Below is a small trained network, with its code and all its weights. Each question gives an input and a class and asks what happens when units are switched off, that is, made to give their printed mean instead of their output.

import numpy as np


def w(rows, s, z=0):
    codes = np.array(rows[::2]) - 128.0
    scale = np.full(codes.shape[1], s)
    scale[-1] = z or s
    return codes * scale


def f(y):
    return y / 2 * (1 + np.tanh(0.7978845608 * (y + 0.044715 * y**3)))


def log_softmax(a):
    a = a - a.max(-1, keepdims=True)
    return a - np.log(np.exp(a).sum(-1, keepdims=True))


def net(x, mask):
    res = np.array(x, float).reshape(1, 3) / 4 @ E
    y = f(res @ A[0][:, :-1].T + A[0][:, -1])
    res = res + np.where(mask, y, B[0][:, -1]) @ B[0][:, :-1]
    return log_softmax(res[-1] @ U[:, :-1].T + U[:, -1])


A, B = {}, {}
E = w([
[26,226,81],'x0',
[149,43,80],'x1',
[2,59,240],'x2',
],0.0056)
A[0] = w([
[83,161,147,77],'N1',
[51,144,66,65],'N2',
[216,24,87,149],'N3',
[163,118,68,249],'N4',
[25,46,216,169],'N5',
[202,178,99,153],'N6',
[1,187,122,195],'N7',
[62,142,62,29],'N8',
[81,65,159,114],'N9',
[117,124,122,8],'N10',
[117,114,46,107],'N11',
[121,120,125,42],'N12',
[176,65,92,105],'N13',
[106,98,129,56],'N14',
[194,93,192,141],'N15',
[75,76,166,164],'N16',
],0.017,0.002)
B[0] = w([
[111,111,169,159],'N1',
[186,137,161,171],'N2',
[160,14,144,213],'N3',
[157,118,76,177],'N4',
[2,134,89,254],'N5',
[117,174,42,194],'N6',
[122,108,246,236],'N7',
[187,138,146,161],'N8',
[63,138,103,180],'N9',
[131,115,128,121],'N10',
[179,132,101,152],'N11',
[123,114,127,123],'N12',
[134,63,126,170],'N13',
[109,129,112,134],'N14',
[192,146,153,173],'N15',
[63,144,105,188],'N16',
],0.054,0.012)
U = w([
[27,104,103,122],'0',
[132,107,234,38],'1',
[247,125,145,254],'2',
[135,230,44,154],'3',
[166,3,58,62],'4',
],0.0055,0.00099)

Each question gives the input, the list of numbers given to net, and the class t.
The units are the neurons (one row each of A and B). Each row of codes is followed by its name. A weight is (code - 128) times the scale printed after its matrix; where a second scale follows, it is the last column's (A, B and U).
mask holds one flag per neuron, in row order. A switched-off neuron (its flag False) gives its mean, the last column of its row in B, instead of its output. The means were averaged over made-up inputs and are rounded, as every weight is.
A unit's drop is (log p(t) with every unit on - log p(t) with that unit switched off) / (log p(t) with every unit on - log p(t) with every unit switched off).
The circuit of an input: a set's keep is (log p(t) with only the set's units on - log p(t) with every unit switched off) / (log p(t) with every unit on - log p(t) with every unit switched off). Starting from the 12 units with the biggest drops (on a tie, the unit counted first), units are removed one at a time, each time the one whose removal leaves the highest keep (on an exact tie, the one counted first), for as long as the keep stays at least 0.8.
units of the circuit, in order: the units of the circuit, biggest drop first
unit that matters most: the unit with the biggest drop
top k neurons: the k neurons with the biggest drops, biggest first
drop when u is switched off: that unit's drop, to one decimal
input [7,3,-7], class 3: unit that matters most -> N6
input [0,-1,-1], class 3: units of the circuit, in order -> [N3; N7]
input [3,-7,-5], class 3: units of the circuit, in order -> [N6; N3]
input [0,-2,-7], class 3: units of the circuit, in order -> [N6; N7]
input [-2,5,2], class 4: top 3 neurons -> [N3; N7; N13]
input [1,-6,-3], class 3: units of the circuit, in order -> [N3; N5; N7]
input [-8,-8,-2], class 2: top 2 neurons -> [N5; N15]
input [3,1,-7], class 3: top 2 neurons -> [N6; N3]
input [6,-8,7], class 1: top 2 neurons -> [N7; N2]
input [5,-7,-5], class 2: top 2 neurons -> [N5; N6]
input [-8,-5,-1], class 2: top 2 neurons -> [N5; N15]
input [2,2,1], class 1: top 2 neurons -> [N5; N6]
input [7,2,0], class 1: drop when N7 is switched off -> 0.3
input [6,-2,4], class 1: units of the circuit, in order -> [N7]
input [6,6,-5], class 2: drop when N5 is switched off -> 0.5
input [2,-7,-6], class 3: drop when N12 is switched off -> 0.0
input [5,-5,-2], class 1: drop when N7 is switched off -> 0.1
